Each row has a name. Each question is about the rows just above it.

C: [155  66  43 137  95]
K: [166  98  99 106 114]
M: [117 162 134  96  90]
S: [133 128 152 154 135]
J: [ 93 156 141 157 126]
Q: [109  97 147 160 142]
Shift each entry of [155] by -1 times 1: -> [154]
Right after [155] comes -> [66]
The entry that follows [106]: -> [114]
Right after [96] comes -> [90]
The entry that follows [137]: -> [95]
[156 141] with +1 step of 1 on every entry: -> [157 142]
Shift each entry of [128] by +1 times 1: -> [129]

L: [170 127  77 125 111 116 127 140  57  47  61 155 154]
P: [119 230  97 181 106 102 139 112 113 132 136 117 119]
X: [139 171 160 122 147 158 170 149 115 119  77 111  83]
U: [170 127  77 125 111 116 127 140 115 141  85 183 135]
F: [133  69 159  68 128 129 121  90 117 163 156 200 159]
Y: [140 169 126  93 149  74 188 182 150 133 124 139 192]
W: [131  59 162 118 113 138 146 153 193 159 120  85 138]
B: [115 139  93 126 105 133  26  98 138 139 160  79  93]
H: [139 117 152 176 197 172 139  88 159 148 193 114 136]
What comes right after [150] in the named rows? -> [133]
Move every entry of [147 158 170 149] by -1 step of 1. -> [146 157 169 148]
Right after [153] comes -> [193]
Right after [114] comes -> [136]
Shift each entry of [111] by -1 times 1: -> [110]
What comes right after [69] in the named rows? -> [159]

Z: [144  93  89 160 156 151 140 166 127  77 172 121 171  48]
D: [ 81 160 205 190 208 178 183 174 143 161  92  82  70  65]
G: [ 81 160 205 190 208 178 183 174 143 161 215  82  70  65]
Right after [144] comes -> [93]
Shift each entry of [ 81 160] by -1 times 1: -> [ 80 159]
[208] with -1 step of 1 on every entry: -> [207]

zit: [ 56 124  68  21 184 102 125 112]
mifi: [140 130 137 134 120 134 138 136]
Tibig: [124 132 121 162 109 136 135 121]
dimul: [138 132 125 167 109 142 132 117]
tivu: [154 123 152 146 127 124 104 103]
memu: [149 132 128 110 140 123  79 122]
gofat: [124 132 121 162 103 136 148 145]
fam: [124 129 116 167 117 119 135 137]
Leg: [161 129 155 110 134 137  86 112]
Gen: [140 130 137 134 120 134 105  89]
What comes right after [155] in the named rows? -> [110]
What comes right after [104] in the named rows? -> [103]
The entry that follows [152]: -> [146]

E: [119 101  30  51 137 141 103  50]
A: [ 45 158 150 150 171 140 133 169]
R: [158 226  66 138 120 143 123 144]
Move every entry of [150] by -1 step of 1. -> [149]
Shift each entry of [45] by -1 times 1: -> [44]

numi: [ 83 137 114 177 150 104 115 144 147]
Kazu: [ 78 128 105 133 147  88 114 141 135]
bib: [ 68 121 157 233 184 126 116 119 195]
bigid: [ 93 135 107 139 147  92 119 143 132]
kis: [109 137 130 140 135 122 121 140 127]
des: [ 58 126 101 134 233  67 193 123 149]
Nef: [ 55 133 138 113 162 162 119 107 170]
zan: [ 41 147 118 191 118 162 112 102 185]
pafi: [ 68 132 143 197 171 120 113 127 162]
Move every entry of [162 162 119] by -1 step of 1. -> [161 161 118]
Shift each entry of [139 147  92] by -1 times 1: -> [138 146  91]
Move every entry of [162] by +1 step of 1. -> [163]
[133 138] with +1 step of 1 on every entry: -> [134 139]
[128 105 133] with -1 step of 1 on every entry: -> [127 104 132]
[121 157] with +1 step of 1 on every entry: -> [122 158]
What comes right after [138] in the named rows? -> [113]

Kimak: [ 71 153 146 187]
lelo: [ 58 192 108 107]
gak: [ 62  63  42 229]
Vorop: [175  50 238  89]
Move every entry of [58] by +1 step of 1. -> [59]
Move every entry of [153] by -1 step of 1. -> [152]
Right after [71] comes -> [153]
Move every entry of [108] by -1 step of 1. -> [107]
Shift each entry of [71] by +1 times 1: -> [72]
What comes right after [62] in the named rows? -> [63]

N: [133 143 125 132 215  98]
T: [130 147 125 115 172 149]
V: [133 143 125 107 114 125]
What comes right after [114] in the named rows? -> [125]
Where do [130 147 125 115 172 149] appear? -> T
Right after [115] comes -> [172]
Move every entry of [143] by +1 step of 1. -> [144]
What comes right after [132] in the named rows? -> [215]
[115] with -1 step of 1 on every entry: -> [114]
Right after [172] comes -> [149]

mupap: [160 108 108 155 116 128 131 153 108 145 118]
vobe: [160  98 115 148 135 137 153 148 102 137 120]
nebil: [110 143 145 157 113 139 152 124 141 119 135]
Rike: [109 159 160 111 138 138 115 110 155 100 148]
Mikuz: [164 128 138 125 173 177  59 115 152 138 129]
vad: [113 111 136 171 106  81 152 181 127 108 139]
risu: [113  92  80 167  83  86 128 175  94 132 120]
muli: [ 97 128 102 127 104 106 178 126 121 136 116]
Nidat: [110 100  93 168 109  90 157 177 114 143 117]
suzuz: [113  92  80 167  83  86 211 175  94 132 120]
Move every entry of [138 115] by -1 step of 1. -> [137 114]
[152] with -1 step of 1 on every entry: -> [151]
Shift each entry of [83] by -1 times 1: -> [82]
[ 97 128 102 127 104 106 178 126 121 136 116] is in which row? -> muli
Shift each entry of [100] by +1 times 1: -> [101]
The entry that follows [97]: -> [128]

Vadef: [173 117  33  32 116 125  72 141 111 198 214 217 165 131  56 119]
Kof: [189 162 195  68 141 181 130  39 228 238 132 227 233 216 100  83]
nuzir: [ 81 224 164 155 226  95  77  78 133  72  22  47 140 106 182 157]
fel: [178  92  51  53 126  97 210 196 229  87 225 202 100 200  78 191]
lagu: [ 57 158 140 220 208 133  65 158 121 113 124 217  62 228 121  77]
lak: [141 212 159 224 212  70 188  54 192  74  45 143 224  31 180  30]
tof: [167 157 150 182  39  33 201 223 206 225  95 162 208 187 107  81]
Suvev: [ 55 111 124 103  49 215 163 184 163  81  85  71 165 202 209 107]
radi: [ 63 182  48  80 144 230 104  71 230 123  98 126 142  21  28  67]
lema: [167 143  47 188  22 227  81 106 140  44 164  80 182 188 148  58]
sedo: [120 216 140 111  56  78  76 205 121 204 237  91  21  66 204  69]
Move every entry of [126] by -1 step of 1. -> [125]
Move every entry of [100] by +1 step of 1. -> [101]
Right after [31] comes -> [180]
The entry that follows [233]: -> [216]
The entry that follows [159]: -> [224]

